Below are the code and all the weights of a small trained network. Each question names an input and a target symbol and asks about switching units off, where a switched-off unit gives its printed mean instead of its output.

import numpy as np


def w(rows, s, z=0):
    codes = np.array(rows[::2]) - 128.0
    scale = np.full(codes.shape[1], s)
    scale[-1] = z or s
    return codes * scale


def f(y):
    return y / 2 * (1 + np.tanh(0.7978845608 * (y + 0.044715 * y**3)))


def softmax(a):
    e = np.exp(a - a.max(-1, keepdims=True))
    return e / e.sum(-1, keepdims=True)


def log_softmax(a):
    a = a - a.max(-1, keepdims=True)
    return a - np.log(np.exp(a).sum(-1, keepdims=True))


def net(x, mask):
    ids = ['αβγεζηλξπ'.index(c) for c in x.split()]
    T = len(ids)
    res = E[ids] + P[:T]
    u = 0
    for l in range(2):
        r = res
        for j in range(2):
            rows = slice(3 * j, 3 * j + 3)
            q, k, v = (r @ M[l][rows].T for M in (Q, K, V))
            z = softmax(np.where(np.tri(T) > 0, q @ k.T / 3**0.5, -1e9)) @ v
            o = O[l][rows]
            res = res + np.where(mask[u + j], z, o[:, -1]) @ o[:, :-1]
        u += 2
        y = f(res @ A[l][:, :-1].T + A[l][:, -1])
        res = res + np.where(mask[u : u + 12], y, B[l][:, -1]) @ B[l][:, :-1]
        u += 12
    return log_softmax(res[-1] @ U[:, :-1].T + U[:, -1])


Q, K, V, O, A, B = {}, {}, {}, {}, {}, {}
E = w([
[109,94,240,79,74,217,52,107],'α',
[98,90,136,175,71,169,124,135],'β',
[146,243,43,115,128,156,143,125],'γ',
[148,218,68,142,106,174,173,84],'ε',
[110,142,78,181,78,141,134,150],'ζ',
[106,137,94,176,71,122,91,196],'η',
[137,171,176,182,56,126,222,166],'λ',
[93,80,64,2,52,54,79,69],'ξ',
[235,32,51,142,174,128,135,188],'π',
],0.012)
P = w([
[8,132,179,31,193,162,174,188],'0',
[113,160,173,194,89,77,88,55],'1',
[87,92,95,122,224,176,155,146],'2',
[123,106,123,191,41,57,80,108],'3',
[149,44,119,154,130,178,208,154],'4',
[146,109,61,151,11,150,1,86],'5',
[200,19,123,134,54,210,193,204],'6',
[119,198,136,90,92,105,13,101],'7',
],0.0088)
Q[0] = w([
[144,79,128,136,187,88,196,199],'L0H0',
[54,149,98,193,170,102,90,77],'L0H0',
[173,145,203,65,191,166,165,139],'L0H0',
[171,171,125,177,23,123,79,39],'L0H1',
[166,158,147,5,175,75,138,149],'L0H1',
[104,203,90,83,39,165,2,84],'L0H1',
],0.0057)
K[0] = w([
[125,80,130,171,162,139,152,121],'L0H0',
[175,119,106,95,110,135,151,155],'L0H0',
[80,110,189,122,161,166,109,145],'L0H0',
[254,97,73,141,61,112,130,209],'L0H1',
[92,142,56,104,142,120,99,122],'L0H1',
[175,124,116,140,42,174,111,132],'L0H1',
],0.0074)
V[0] = w([
[142,118,122,149,193,248,106,86],'L0H0',
[98,150,86,183,196,179,242,236],'L0H0',
[138,75,222,178,29,255,87,98],'L0H0',
[86,165,206,32,68,86,231,81],'L0H1',
[81,202,181,219,69,120,106,32],'L0H1',
[175,103,166,55,235,103,8,87],'L0H1',
],0.0047)
O[0] = w([
[120,88,82,71,198,109,193,112,71],'L0H0',
[101,124,168,70,234,147,83,167,3],'L0H0',
[231,166,26,54,133,106,134,154,164],'L0H0',
[74,141,161,71,85,155,177,215,185],'L0H1',
[77,254,91,128,40,202,93,41,145],'L0H1',
[110,88,122,229,160,81,231,63,103],'L0H1',
],0.006,0.005)
A[0] = w([
[115,93,225,99,145,165,113,90,125],'L0N0',
[219,129,161,208,136,81,75,110,186],'L0N1',
[110,145,142,116,108,254,128,217,190],'L0N2',
[106,154,106,125,88,53,112,116,200],'L0N3',
[68,193,145,90,129,118,107,102,163],'L0N4',
[85,52,186,153,115,163,104,152,137],'L0N5',
[105,190,143,197,81,155,61,111,131],'L0N6',
[169,84,114,93,111,180,128,121,254],'L0N7',
[173,163,67,191,135,127,192,138,124],'L0N8',
[150,88,136,78,82,145,146,123,149],'L0N9',
[97,105,124,48,124,85,99,94,115],'L0N10',
[53,103,113,84,119,77,207,106,164],'L0N11',
],0.0087,0.0037)
B[0] = w([
[47,222,39,204,173,146,192,160,149],'L0N0',
[176,55,253,195,183,201,91,69,159],'L0N1',
[194,200,100,142,130,61,199,192,245],'L0N2',
[116,12,140,53,50,167,52,136,253],'L0N3',
[56,47,132,107,70,180,83,226,186],'L0N4',
[69,174,45,145,103,128,178,241,173],'L0N5',
[39,175,202,176,70,171,58,167,245],'L0N6',
[170,104,65,91,131,84,85,159,244],'L0N7',
[49,109,55,162,96,200,78,216,148],'L0N8',
[144,102,71,136,148,68,153,116,234],'L0N9',
[107,97,107,94,165,156,56,66,213],'L0N10',
[123,92,144,85,157,183,95,187,208],'L0N11',
],0.006,0.0068)
Q[1] = w([
[136,119,99,118,21,207,3,230],'L1H0',
[103,197,152,195,196,205,144,163],'L1H0',
[226,113,124,182,174,86,130,145],'L1H0',
[69,81,132,145,47,166,74,109],'L1H1',
[145,148,167,179,9,130,135,208],'L1H1',
[31,163,102,127,133,112,103,81],'L1H1',
],0.0064)
K[1] = w([
[254,95,59,129,58,126,125,145],'L1H0',
[145,173,132,115,183,150,184,217],'L1H0',
[166,131,210,190,171,129,171,129],'L1H0',
[135,131,63,93,133,79,94,144],'L1H1',
[179,126,36,151,49,79,120,108],'L1H1',
[85,146,129,121,122,113,98,130],'L1H1',
],0.0074)
V[1] = w([
[204,33,98,122,191,122,95,95],'L1H0',
[71,98,89,63,187,105,141,17],'L1H0',
[121,128,220,108,3,124,109,90],'L1H0',
[155,239,118,198,106,114,173,74],'L1H1',
[50,111,98,89,102,251,69,150],'L1H1',
[83,214,107,125,157,151,197,208],'L1H1',
],0.0052)
O[1] = w([
[57,81,160,211,173,60,167,55,134],'L1H0',
[70,170,146,24,89,84,148,103,113],'L1H0',
[198,187,114,135,120,32,120,92,191],'L1H0',
[119,124,90,63,151,253,108,173,8],'L1H1',
[128,108,70,207,96,105,160,111,242],'L1H1',
[190,122,2,140,195,126,31,63,104],'L1H1',
],0.0061,0.013)
A[1] = w([
[150,131,116,198,123,179,178,156,138],'L1N0',
[254,196,98,123,183,123,147,107,206],'L1N1',
[173,103,121,44,194,143,78,53,4],'L1N2',
[58,165,195,139,64,127,98,83,54],'L1N3',
[112,82,122,95,157,134,6,15,221],'L1N4',
[128,142,225,164,117,203,65,177,236],'L1N5',
[74,82,138,5,214,164,48,137,30],'L1N6',
[52,197,119,81,31,186,13,159,125],'L1N7',
[73,150,32,74,149,119,95,189,199],'L1N8',
[194,159,117,54,89,165,121,148,154],'L1N9',
[207,153,144,101,148,156,105,237,91],'L1N10',
[47,147,112,144,55,140,156,197,153],'L1N11',
],0.0069,0.0033)
B[1] = w([
[99,99,84,108,133,152,148,150,178],'L1N0',
[83,136,98,170,159,107,150,131,170],'L1N1',
[44,95,103,145,130,212,185,174,134],'L1N2',
[65,179,146,143,108,160,171,135,245],'L1N3',
[46,185,91,253,169,163,124,110,202],'L1N4',
[210,98,136,191,141,79,143,125,178],'L1N5',
[155,143,134,2,64,151,71,185,139],'L1N6',
[138,126,159,36,107,132,84,117,252],'L1N7',
[85,87,145,159,113,154,179,136,200],'L1N8',
[177,126,123,159,145,69,122,61,163],'L1N9',
[124,120,171,114,71,100,166,149,188],'L1N10',
[138,111,104,116,85,195,124,131,244],'L1N11',
],0.0083,0.013)
U = w([
[117,132,131,102,112,151,93,145,27],'α',
[66,216,177,103,69,124,180,132,59],'β',
[135,118,124,60,93,200,140,88,43],'γ',
[85,152,110,233,155,119,187,119,254],'ε',
[57,61,87,95,98,232,155,201,94],'ζ',
[114,133,148,148,129,143,67,168,44],'η',
[115,219,118,101,134,124,126,117,152],'λ',
[226,74,184,1,83,52,124,148,244],'ξ',
[157,153,102,123,114,49,121,116,203],'π',
],0.0067,0.0025)

Each question gives the input, a string of symbols that net reads in full, and the target symbol t.
The units are the heads (3 rows each of Q, K, V and O) and the neurons (one row each of A and B). Each row of codes is followed by its name. A weight is (code - 128) times the scale printed after its matrix; where a second scale follows, it is the last column's (O, A, B and U).
mask holds one flag per unit, layer by layer, with each layer's heads first. A switched-off unit (its flag False) gives its mean, the last column of its rows in O or B, instead of its output. The means were averaged over made-up inputs and are rounded, as every weight is.
A unit's drop is (log p(t) with every unit on - log p(t) with that unit switched off) / (log p(t) with every unit on - log p(t) with every unit switched off).
The circuit of an input: a set's keep is (log p(t) with only the set's units on - log p(t) with every unit switched off) / (log p(t) with every unit on - log p(t) with every unit switched off). Starting from the 12 units with the biggest drops (on a tie, the unit counted first), units are removed one at a time, each time the one whose removal leaves the highest keep (on an exact tie, the one counted first), for as long as the keep stays at least 0.8.
units of the circuit, in order: the units of the circuit, biggest drop first
most important unit: the unit with the biggest drop
top k neurons: the k neurons with the biggest drops, biggest first
k most important neurons of layer l: the k neurons of layer l with the biggest drops, biggest first
which heads matter: for each layer, one digit per head in row order, 1 if its drop is at least 0.15 and else 0, layers parted by /
input ξ α ξ α ξ π γ ζ, target ε: units of the circuit, in order => L0H1; L1H0; L1N7
input π ξ α α α ξ ξ, target π: top 3 neurons => L0N6; L0N4; L0N5
input ξ ζ β γ π α α, target ε: 3 most important neurons of layer 1 => L1N7; L1N1; L1N11
input γ α ξ λ ξ γ, target β: top 3 neurons => L0N6; L1N3; L0N9
input ξ α α, target ε: units of the circuit, in order => L1N7; L0N3
input α η α η, target η: 3 most important neurons of layer 0 => L0N1; L0N6; L0N2
input α ξ ξ ξ ξ α ξ, target ξ: units of the circuit, in order => L1N4; L1N3
input ξ ξ ε, target ζ: units of the circuit, in order => L1H0; L0N8; L1H1
input α η α α ζ ξ ξ, target ε: top 3 neurons => L0N6; L1N4; L0N4
input λ α ξ ξ α π, target ε: which heads matter => 01 / 10
input ξ ξ λ α λ α, target ξ: most important unit => L0H0
input ξ ε λ α, target ξ: top 2 neurons => L1N7; L1N4
input ξ ξ π ζ π β, target ε: units of the circuit, in order => L0H1; L1H0; L1N7
input β ξ β ζ γ, target ζ: which heads matter => 00 / 11
input α ξ β ξ π λ, target ε: top 2 neurons => L0N1; L1N5
input ξ λ α γ, target ξ: most important unit => L1H0
input ζ ξ α ξ α β ξ ε, target β: which heads matter => 00 / 11
input α ζ γ η λ α ε π, target ε: which heads matter => 00 / 00
input ξ α ξ λ ξ, target π: which heads matter => 00 / 01
input ζ ξ λ, target ζ: which heads matter => 10 / 10
input ξ β ε, target ζ: units of the circuit, in order => L1H0; L0N8
input λ η ξ, target ζ: top 4 neurons => L1N6; L0N6; L1N2; L0N2
input α α β γ, target ζ: units of the circuit, in order => L1H0; L1H1
input π η η α, target η: top 2 neurons => L0N1; L0N6
input β α ξ λ ξ ζ, target β: top 2 neurons => L0N6; L1N3
input α ξ ξ λ β ε, target ξ: which heads matter => 01 / 10
